What can hang from each mark
J925: J305 J439 J645
J710: J137 J174 J267 J305 J439
J305: J137 J710
J645: J267 J305
J137: J305 J645 J904
J904: J137 J478 J925
J478: J174 J904
J439: J174 J478 J710
J853: J174 J185 J305 J439 J478 J904
J174: J904
J185: J710 J904
J267: J305 J439 J478 J710 J853 J904

Every row comes from one small tree of marks. The marks that hang from a mark follow it in brackets, in the order of their numbers. Every link used is in the known rows. Which tree was each row made from?
Known rows
J439[J174[J904[J137[J305[J710]]]] J478]: [ 324  -96    9 -230  -98  -25  418 -145 -217 -170  143  101 -382 -256
 -110  -85  179   11   48   48 -343 -365 -224 -376  314    0  -39 -331
  393  -80  138  230 -228 -176 -226   25  113  155   78  248  103  269
   -8  -88  -68 -206 -103    0  103  169  149  200  -32  -57 -127 -179
  165]
J478[J174 J904[J137[J305] J925]]: [ 270  -38    2   97  -74 -255  501 -167  -80 -214  214 -461 -280 -137
  253 -230  454 -158  240 -192  210    8 -232 -234   55  480  446 -358
  629  -42 -263 -118  -85 -330 -268 -124   72  274 -195  -54 -151  107
   52  -44  241 -354 -326  113   41  416  182  234  246  -91  -22   -7
  -24]
J267[J305[J137[J645] J710[J174]] J904]: [ 270 -205   30 -159 -318 -173  249 -431 -395  -84   17  -61 -216 -283
 -145   87 -304 -233 -156   94  -33  -31  -47 -272  101   54 -324 -160
  518   71  288  101  -61 -550  229  201  357  385  251  -57  -41  -30
 -127  -44  172 -124 -281  226  -24  126  496  -66  -52   64 -432  286
 -428]
J185[J904[J137 J478 J925[J439]]]: [  55   64   90    0   51 -262  343 -208 -100 -128   67 -569   76 -251
 -118  -79  461 -168 -104 -216  -52  -56   64   44 -243  124  383 -163
  290  181  220   41   61 -128 -130 -177  256  105  159  -13 -155  317
  196  304  177 -336 -171 -117 -263  210  430  236  170 -114  -73  179
  123]
J174[J904[J137[J305] J478]]: [ 166 -117   -2   14   26 -153  276 -196 -211 -233  191 -307 -294 -262
  135 -101  361 -226  -74  -28 -113  -38   86 -166    3  303  196 -188
  385   72  153   91 -107  -84  -91   52  377   66   89   69  -64  294
 -105 -245    5 -402 -225   29   54  264   70  234  419   53  -58   53
   25]
J185[J710[J174 J267] J904[J478]]: [ 106  -33 -167 -243 -239 -181  208 -360 -265   67   37 -293  -67 -412
 -160  -25  167 -511 -544  -11  -57 -400  194    9   16 -697  201   54
   30  191  221   83 -118 -245 -224   76  545 -106  -67  -76  204  224
   40 -182  -87 -106 -130   97 -275   59  279  -32  -72    1 -310   28
  -58]
J439[J478[J174 J904]]: [ 236  -14  -23  -92   27 -232  250 -260 -216 -144   33 -213 -378    0
  171 -316  243 -213  222  -96   70 -155  -22 -177  139   80  219 -187
  426 -236   -9   32 -108 -289 -232    5  161  142  -64   35   34   91
   50   28  -66 -136  -67   79 -161  168  107  103 -197  -40  105 -255
 -154]
J925[J305[J710[J137[J904] J174]] J645]: [ 641 -141  -59 -185 -171 -243  407 -398 -342  275  145 -199 -254  -98
 -532  -73 -308  195   46   80 -108 -381  -42  -53  262  -92 -155 -165
  406  270  -25  106 -309 -193 -131  -97   69  113  139 -152 -150   13
  213 -369 -476    7 -116  -41   61  -19  278 -166   90   15 -131  302
  -83]
J174[J904[J137 J925]]: [ 174  -23   -8  127   19 -166  434 -147 -163 -206  155 -464  -65 -298
  190  132  353 -152 -168 -158   58 -192 -145   -9   44  202  307 -202
  255  -45  106   51 -141 -120  -62   17  111   52  -60   73 -218  325
  -20   -3  139 -212   33   31  -83  235   42  149  204  -24   39   15
  116]
J137[J904[J478 J925]]: [  27   -6  143   96   17  -55  468 -193  -71 -155  -60 -248 -152   24
  149  -13  370 -173 -227 -107  206 -203   -3   24    6  244  184   24
  309  146   30  173  -98 -287  -85 -226  255  -22  100  -72  -78   79
  207   28 -143 -298 -134  -51  -32  399  223   26  -42   54   47  166
 -104]
J185[J904[J925[J305 J439]]]: [ 364   11  142   41  188 -442  411 -166 -177   67   37 -567  191  -95
 -110 -138  258   11  -58 -111   81  -62 -261  143 -244  142   62 -180
  532   68  114  -33  -56 -320  -23 -206    9  296  124 -108 -186  292
  211  109   29   54  -19 -206  -84  193  343   79   13 -136 -108  184
  -44]
J185[J710 J904[J925]]: [  97   75  -56   36 -236 -181  280 -129  -44   -3   95 -511  240 -172
  -54   38  134 -144 -503  -89  261 -222 -122   11  -45 -146  266 -114
  287  -28  143   41 -135 -297  -19  -86  225  -39   92  -36    4  241
  191   95  139  -60  -28   98 -103  211  221   35 -213  -39 -106   41
   -9]
J710[J439[J174[J904[J925]]]]: [ 151   26   79 -135  -71   99  397 -291   42 -243   74   -3 -120 -384
    3  -26  304 -170 -289 -134   31 -121 -252  102  228  190  -39 -101
  568 -264    5   59   -1 -183 -148 -128  -26  272  -75  168   54   53
  191  310  -64  113 -110   -2  -22  205  292  -26 -132   72   54   86
   74]
J925[J305[J137] J439[J174[J904] J478] J645]: [ 569 -141   -4 -249  451 -781  534 -337 -405  170  182 -202 -457  -85
 -388 -209  -30   12  517   -6 -102 -320 -133 -222   68  200  -57 -490
  652 -114  127  131  -81    5  -84   -2    3  223  348  314 -326  310
  -69   35  -43    6 -137 -181  141  -36  243   69  204 -113  -10  116
    9]
J853[J439[J710[J174 J305]] J904[J925]]: [ 230  -77  139  106  -34  149  340 -415 -140 -303  206 -587 -297 -404
 -110   45  232 -276 -223  -91  245 -337 -481  423  -42   49 -540  227
  170  193    0  -59   15 -403 -425   -5 -249  141  -37  155   65  -29
   51  168 -195  -36  110 -293  -62  -19  222  -93 -110   42 -114   54
 -263]
J645[J267[J710[J439] J853[J174 J478]]]: [   7  176 -121 -347 -202 -128 -328 -162 -431  166   61  104  334 -122
 -391 -227 -131 -199 -306  108  254  -31   46 -401   39 -122   55 -264
  251 -135  287  228 -137 -600  -80  145  223   61   -1  -12 -221   60
   18  367 -117  121  -12 -331   98 -113  726   80  -83   68 -104  277
 -196]
J478[J174[J904[J137[J305[J710] J645] J925]]]: [ 488  -90   15   75 -243  162  610  -12  -60  -22  301 -375 -272 -364
   75 -270  207  203 -145   68   10  -44 -335 -386   98  405  341 -380
  648   24 -102   99 -156 -239  -27  -16  -32  338  109   47  -45  255
  -26 -208  131 -312 -318  102  207  289  215  156  269  -59  -68   58
  261]
J267[J305[J710] J439 J478 J853]: [ 331 -105    6 -283 -358 -350 -167  -96 -385  -10    6 -119  108 -224
 -358   -1 -386   62 -105  109  156 -110 -112 -301   -8  178 -488  -36
  368  -94  510   96 -178 -706  177  276  261  503  151 -180 -101   30
   81  310  392 -356  116 -355    2   29  734  -30 -167 -139 -220  283
 -357]
J853[J174 J185 J904[J137 J478 J925]]: [ -86  -22  135  -27 -185   54  145 -245  -16 -154  148 -621  -68 -490
   69 -160  203 -149 -190  -16  229 -171  -13 -192 -154   95  290  -11
   64    3  -57  103 -186 -274 -373 -120  166  -37  -56   69 -237 -159
   34  129 -210   13 -362 -225  -45  249  339  194  159   24  -12  153
  -77]
J137[J305[J710] J645[J267]]: [ 317 -132  130 -112 -310  180  335   15 -262  180  215  102  -54  -27
  -52 -205  240  185  -36  248  191  100 -135 -473  102  226   62 -351
  541  100   23  128 -187 -290  -47   61   80  275  331 -217   91  161
 -104 -496 -336 -243 -187   68  422   82  342  133   -3  -74 -268  115
    7]
J645[J267[J853 J904] J305]: [  57 -131  -13  -58 -252 -281  320 -365 -257   69  -20  -21  305  187
  405   58  172 -279 -149  -27  189  130 -374 -223   48   36 -113 -169
  582 -169  536   35  102 -782    7  151   23  377 -158 -329  -61  116
 -243 -225  -19   34 -123 -146  188   92  574  107 -113 -110 -261  -23
 -472]
J853[J174 J305[J137[J904]] J439 J478]: [  59  225  -11   51   76 -256  116 -353 -402 -413  189 -309 -161 -117
 -236 -385 -123 -208   56  347  297   18 -182 -184  -70  310 -322  -74
  248  -63  -87   70 -378 -528 -233  119   64 -222 -114  334 -419 -187
 -211   95 -228 -236 -244 -293  -44  199  154  131  410   59   82  309
 -401]
J645[J267[J439 J478]]: [ 125   -5  -69 -121  -45  -57   55 -251 -319    2  223 -147   99 -137
 -154  112  564 -184   42 -127  262  -97  -97 -281   67  161  -50  -47
  260 -107  246   12 -106 -395 -146  187  155  125 -131 -175  -52   -7
   -3   82   80 -400  100 -251    0  -92  461   89  -61  -57   21  212
 -131]
J710[J174 J305 J439]: [  96    4  -13 -190  -45  -80  -43 -650  -84 -353   54   85 -142 -517
 -307  -61  153 -578 -132  -32  113 -115   18  447  237 -119 -313  118
  203  -63  -24 -102   61 -229 -320   77  -73  289  -55  -22   53 -138
    7  406  -61  -99   99  -65 -165  -98  299 -305  -88   74 -245  232
 -188]
J904[J137[J305 J645] J478[J174] J925]: [ 293  -31  129  -72 -167   47  353   35   -4   54  225 -308 -303 -240
  126 -436  578   73   -4   -2  194   38  -12 -499  -33  685  598 -373
  514  224 -136   77  105    2 -178 -165  186  291  224  117 -127  158
  -83  153  129 -627 -466  -19  290  456  436  193  378 -121 -130  221
  327]
J904[J137[J305[J710[J439]]] J478[J174]]: [ 225  -74 -129 -223 -240  178   72 -175  -41 -103  200   27 -369 -388
 -365 -269  177  -28  -13   21  -73  119   57 -357   56  282  238 -256
  546   75  -53  149  -38  -69 -288  -79  252  132  129  -38  144   48
   31  121  181 -470 -507  -23   68  139  442  113  223  120 -140  189
   88]
J478[J174 J904[J137[J305[J710[J267]] J645]]]: [ 418 -142   -5  -53 -241 -131  539 -119 -201  -35  271 -261 -400 -167
   90 -354  249  -26  327  105    4   60 -145 -521  114  145  336 -462
  583  101 -256  -57 -183 -315 -232   69  209  299   22 -110   65  223
 -141 -621  -44 -447 -360  300  118  317  171  256  312 -147 -174  -43
  -14]
J174[J904[J137 J925[J305]]]: [ 376  -59  -21   81  139 -368  415 -153 -250  -65  182 -539 -116 -271
  113   82  311  -62  -63 -163   51 -230 -251  -44  -38  279  217 -289
  383   27   88   54 -173  -84 -126  -32  130   95    6   72 -275  346
  -36 -129  106 -163   13 -106   66  279   20  131  318   -2  -29   91
   68]
J185[J904[J478[J174] J925]]: [ 107   67   22  -78 -135  -27  349  -97   56   -5  -16 -523 -101 -279
  236 -277  403 -195 -468 -186    4 -127  -91  -16 -123   82  365   -2
  391   22   60   63   44 -310 -161 -189  192  231   83  -90  -14  155
  208  247  -66 -112 -367  -29 -111  277  417   96  -72 -109    4   38
   87]
J925[J439[J478[J904] J710[J267]] J645]: [ 564 -131   62 -166  257 -574  502 -144 -401  118  134 -359 -472  154
 -156  -17  136   36  502   14   70 -265   96 -131  -62 -167  -43 -120
  395   83   93  -17 -183  -41 -238    6  164   73  234   -8    4  409
   26 -307 -300   -2  216  -58  -32 -122   76  -46   -9 -256   37 -130
 -174]
J267[J305[J137 J710] J478[J174] J904[J925]]: [ 275 -120  -71 -139 -351 -307  234 -290 -219 -105   46 -316 -261 -351
  -77  154  -95   37 -290  -87  156 -254 -340 -447   24  340    9  -52
  547 -174  258  121  -94 -753  -10   65  160  391  -29 -158  -94  -25
  -72  171  641 -245 -331  -48   -7  286  697  -95 -130   -4 -220  194
 -426]
J645[J267[J439 J478] J305]: [ 178    9  -92    0 -218  -40  187 -368 -215  -48  328  -91  140 -163
  -36   59  533 -134  -68  -58  239  -33 -257 -328  113  321 -131 -127
  388 -157  387  -74 -110 -490 -190  244   11  340 -239 -292   34   84
 -118  -61  171 -506   -9 -279  118   -2  312  106   53  -97 -105  238
 -199]
J267[J305 J439 J478 J710 J904[J137]]: [ 202  -86 -125  -36 -138 -410 -104 -388 -293 -208  194 -453  226 -255
 -499  279  -10 -259   43 -218  107 -103  -83 -548   50  264 -286 -154
  454   86  496  -53  -36 -723  306  280  463  365   40   22  -62   53
  -46  273  801 -699 -105 -142 -104  204  732  151  125   48 -298  601
 -414]
J853[J478[J174[J904]]]: [ 256    5  -64  -70  -36  -81  142 -248 -268   82   80 -221 -279 -255
   49 -338  105 -235 -302   41   -9  -43  -39 -221    1  174   86  -25
  404 -235   48  177  -63 -536    0  150  189   84 -131   62  -89  215
   12   95 -178  -48  -61  -45 -103   78   95    0  168   67  131   17
  -37]
J174[J904[J478 J925]]: [ 126  -57   99   36  -52  -71  414 -116 -145  -97    3 -424 -248 -342
  256   29  369 -142 -483 -124   83 -243  -12   86  -38  208  280   14
  325  -23  198  141  -96 -149  -84  -12  254   77   42    2  -66  256
  120  -26  -97 -132 -103  -58  -41  286  105   73  116   61   62   21
   -6]
J904[J478[J174] J925[J305[J710[J439]]]]: [ 387  -49  -34 -246 -197   43  214  -81  -68  190   28 -184 -377 -447
 -328 -183  139  168 -355  -96  133 -157 -187 -113  -75  251  230 -133
  625   53  -14  207  -70 -107 -354 -202  135  204  159 -118   81   33
  272  238   30 -119 -373 -253  118  216  459  -77   19  160  -75  244
   -2]
J478[J174 J904[J925[J439[J710[J305[J137]]]]]]: [ 304  -71   65  142  114 -288  549 -341 -228 -250  210 -468 -494 -302
   -5  -57  262 -167  256 -151  206 -115 -339   73 -109  238   79 -238
  648  -16 -245  -81 -104 -392 -326  -14  -59  254    4  -82  -66  123
   55  141  315  -98 -148   46  -89   33  105   22  133  -95  -11   39
 -391]
J925[J645[J267 J305[J137]]]: [ 141  -54 -202  -49  -83 -398  374 -303 -190  140  268  -80 -112   -1
  125   26  153 -237   70  -16  266  -23  -41 -300  130  198  173 -365
  387 -143  157  -16  -71 -156 -155  156  -19  185  133 -239 -272  253
 -338 -248 -132 -217 -281   57  280  -62  152   66  151 -170 -126  147
 -132]
J925[J305[J137 J710[J174 J267]] J439]: [ 485 -230  -66 -188  183 -450  352 -323 -682  223   79   -5 -214 -396
 -688   97 -132  -42  238  169  -86 -253  -99  -60  -49 -290  -74 -324
  274  161   32  122 -292 -193 -165  129  142   71  -70 -184 -113  255
 -120 -214  166   -2  -37 -137 -179 -188  260  -16  198   19 -363  225
 -239]
J267[J305 J478[J174 J904]]: [ 246  -56  -31 -100 -164 -459   97 -400 -220 -230   87 -346 -317 -170
   95 -299   33 -236   80 -116  208  -93  -97 -305   87  354   -9  -71
  536 -246   74  -80  -91 -678 -177  108  199  454  -85 -196   34   52
   -6  -64  216 -245 -213    9  -57  236  330  -29 -112  -83  -63   40
 -384]
J853[J439 J478[J904[J925[J305]]]]: [ 266   56  132   21   36 -500  157  -91 -404  -61   41 -619 -216  -43
  -76 -272  190 -109  -30  -43  317  -62  -60  -13 -183  513  -28  -97
  359  -60   33   17 -147 -409 -260  -42  206   -8 -103  179 -281  109
  207   37 -308 -247  118 -271  -31  419   87   79  270   83   60  142
 -357]
J710[J267[J305 J904[J478[J174]]]]: [ 219 -250  -39 -186  -41 -253  289 -295 -209   87 -161 -114 -420 -206
  251   36  166 -429 -212  -58   48  -41  -18 -338  -28 -189   53   34
  600  107  225   51   64 -623  -30  184  450  326 -137 -155   22  120
 -235 -214   64 -107 -393   35   19  224  507  -68   20  -94 -317  120
 -495]
J137[J305[J710[J267[J853]]]]: [ 317 -205   61 -217 -222 -245  217  138 -338  159  -56  109  -12  -45
  -16  -59  -95   73  -82  314   77  -82 -126 -243   61 -145  -38 -159
  266   33   74  118 -264 -427  -37   85  151  228   -7 -248  -15  269
 -181 -393 -132  -55  -17  -57  171  126  392   53  -21 -182 -312  -76
 -168]

Write each row's tree
[ 476  -34   39  103  115  -74  505 -386 -193  -86  315 -200 -183 -165
 -119 -439  221   83  300  110  -78   59 -143 -348   65  376  227 -483
  647 -103  242   45    6 -180   20  118 -104  382   78  165  -24  380
 -181   18  285 -366 -103  -82  -56   66  143  174  219 -117  -45   14
  114]  J925[J439[J478[J174[J904[J137[J645[J305]]]]]]]
[ -46   -4   88  114  -19 -101  118 -402 -163 -488  303 -592  -13 -445
  -59 -354 -256 -186  156  307  429   51 -343  -24 -142  119 -321  -59
  203 -277 -185  -75 -379 -413 -286   64 -193  -47 -115  212 -312 -392
 -422  -94 -220  204 -461 -259 -107   73  242  262  206   58   -3  173
 -510]  J853[J174 J185 J305[J137] J439 J904]
[  26 -165  -88  -67   39 -320  193 -431 -379  -75   55   -5 -145  -28
  232  283  184 -474  -16 -163  202   53 -106 -324    1   42  -67 -223
  610  -72  333   72  -18 -596   68  205  341  218    7 -172 -240   28
 -317  -84  210  -40 -258   84   91   43  472   73  -63    4 -294  189
 -607]  J645[J267[J305[J137] J904]]
[ 176  -75 -163   93   51 -162  175 -503 -364 -311  293 -300 -107 -734
 -483  199  -39 -585 -157  -77  -40 -364  -87  131  196 -159 -301 -203
  221   92  102  -52 -221 -386  140  407  179  248   -4  101 -141   56
  -88  242  456 -419  -16   14 -225 -115  173   88  292  134 -268  475
 -279]  J267[J439 J710[J174[J904] J305[J137]]]
[ 266  -38 -115  104    5   -8  485 -167  -81 -104  175 -449 -195 -354
  187  -88  313 -149 -133 -175   47 -118 -269 -150   82  213  406 -244
  459 -103  -59   62  -77 -251 -100   11   -3  158 -162   65 -156  235
  -36   85  224 -160 -202   43  -62  164  154  112  169  -45   82   -7
  144]  J478[J174[J904[J137 J925]]]
[ 125  -49 -122   24  -30 -248  332 -331 -179 -206  146 -389 -249 -127
  109 -230  255 -356  336 -197   57   73  -82 -205   96  159  325 -318
  462 -109 -182  -72  -53 -339 -240   33  186  105 -137  -61  -34  111
   16  -89  101 -276 -294  221 -182  157  121  217  125  -35   63  -73
 -105]  J478[J174 J904[J137]]
[   3  -54  -69   66 -148 -140  251 -430 -226 -110  266 -219  204   30
  173 -134  176 -285   69  -25  247  110 -417 -161   -1  188 -100 -349
  361  -95  457   -2  105 -561 -218  161 -146  244 -149  -91 -186  182
 -352 -184   20 -231 -148 -304  101   35  473  350   53  -65 -182  -21
 -279]  J645[J267[J853[J439 J904[J137]]] J305]
[ 286 -189  160 -339 -150 -165  502   62 -274  171 -172  -57  -82   14
  307  231  219  -83 -169  -18  -30 -332 -500 -246   47 -313 -283   38
  374   79  105  150    1 -546 -188  -89  129  216  -91   21  129  189
  -38    6 -218  354   21  -81  166  135  578  -61 -286 -286 -183 -147
 -220]  J439[J174 J710[J267[J853 J904[J925]]]]
[ 264    6  -19   81 -280  159  351 -518 -267  -48  198 -111    1 -231
 -361  117   35  -15 -320    3  176 -453    9   36  326 -144  224 -124
  231  168   11  108 -266 -263  -46  -90  195 -176 -308   34  -52  -64
  196   76  138  -82   46   99 -254  122  213  -96 -116  140 -120  219
 -134]  J185[J710[J137[J904[J925]] J174]]
[ 487 -121  151   10 -313  240  205 -385 -317   29  298 -228  208 -286
 -467  -14  128   49  -71   73  -60  -39  -36 -330  276  222 -202 -238
  649  311  193 -103  -64 -474  451  137  294  440 -113  131  -12 -185
   92   81  233 -372 -172   81  -90  176  683  185  243  111 -310  614
 -223]  J267[J439 J710[J137[J305 J645] J174] J904]
[ 538  -83 -171   -1  106 -392  560 -149  -87  136  232 -638 -309 -261
   79 -172  168  -35   38 -196  107 -188 -289 -210   32  302  351 -322
  618  -22  -93   23  -61 -136 -145  -40  -54  234   69   67 -309  279
  -28  -75   36 -134 -279  -72  190  173  189   32  339  -95   61  119
  200]  J478[J174[J904[J137 J925[J305 J645]]]]
[ 402 -115  143  105  123  -73  520  -85 -260 -188  275 -472 -337 -302
  -39   45  443   98  -50  -66  -50 -116 -105  -91 -204  422  138 -180
  561  235  149  116 -131  -40 -143 -103  222  102  141   82  -38  397
   74  -33  214 -268  -97 -177   74  189  109  165  428    1  -38  131
   41]  J174[J904[J137[J305] J478 J925[J439[J710]]]]
[ 383  -47  -47  -26 -498  194  493 -288 -162   82  373 -146  -99 -284
   71 -316  230  206 -307  171   47  -75 -401 -545  196  298  113 -276
  537 -171  280  105 -160 -508 -178  203 -121  446   96 -280  240  263
 -177 -582 -110 -316 -234  -16  279   72  267   81   30  -73 -115   21
   20]  J137[J645[J267[J478[J174[J904]]] J305[J710]]]
[ 169  118  -27 -157 -150 -443  347 -133  -28   82  150 -629  159  -42
  179  -56  462  -91 -277 -212  225 -301 -123  -90  -25  100  264   11
  199  -81  207  -35  -25 -310 -221 -149   -1  233  172 -199 -213  217
  111  -34 -248 -120  -27 -130   74  155  507   16 -151 -269   27   62
  147]  J185[J904[J925[J645[J267[J478]]]]]
[ 408 -100   77  152  323 -459  530 -228 -393  -33  170 -457 -143 -276
  -79   52  179   25   25  -56  119 -157 -250   79 -149  354  139 -329
  571  -67  103   66 -186 -162   44  -11   39  162   20   47 -341  332
  -25  -26  284   -4   -8 -142  -45  151   79  109  309   47  -17  177
 -142]  J174[J904[J925[J305[J137] J439]]]
[ 231  -67   14   66  151 -125  787 -338  -56  130   92 -314 -300   46
 -105 -174  385 -106   78 -202  323 -108  -92 -147  -32  232  386 -154
  743  173   -7  155   47 -381 -140 -202  -24  134  141 -158 -195   75
  214    4 -111 -230 -378 -199  111  101  537   -3   55  -54   89  299
  -34]  J137[J904[J478[J174] J925[J439 J645[J267]]]]
[ 197   21   -2 -121  100  -49  143 -165 -382   20  316   11 -162  -51
   22  -65  462 -142  270   45  191  -38   84 -440   49  271  124 -452
  324  -41  179  100 -110   22   51  174  300   99  279  158 -275   77
 -274  161  104 -451    1   38   67    6  277  231   69  -74  -36  170
  -29]  J305[J137[J645[J267[J439[J478]]]]]
[ 303  -66   35 -213 -157 -272  -73 -260 -313  -50   92 -198 -166 -341
  -84 -247  103   15    2  250   88 -360 -144 -135  203 -123  102  -38
  -17  -12   87  -71  -97 -487 -370  207 -137  277 -426   61 -239   32
 -430  -64   25 -259  118 -271 -112   33  662 -102   80 -362 -187   -8
 -426]  J710[J137 J267[J478[J174] J853[J439]] J305]
[ 284  -64  208  126   48 -246  519 -162 -300 -149   81 -475 -152  -42
  -22   68  284    9  150 -150  222  -65 -179  118 -140  228   16 -109
  523   20  -29  -43 -157 -301 -179 -116   97  124   19 -135   41  231
  294   -8    6   16  101   -8 -136  114   64   74  -30  -48   59   -5
 -270]  J478[J904[J925[J439[J710]]]]
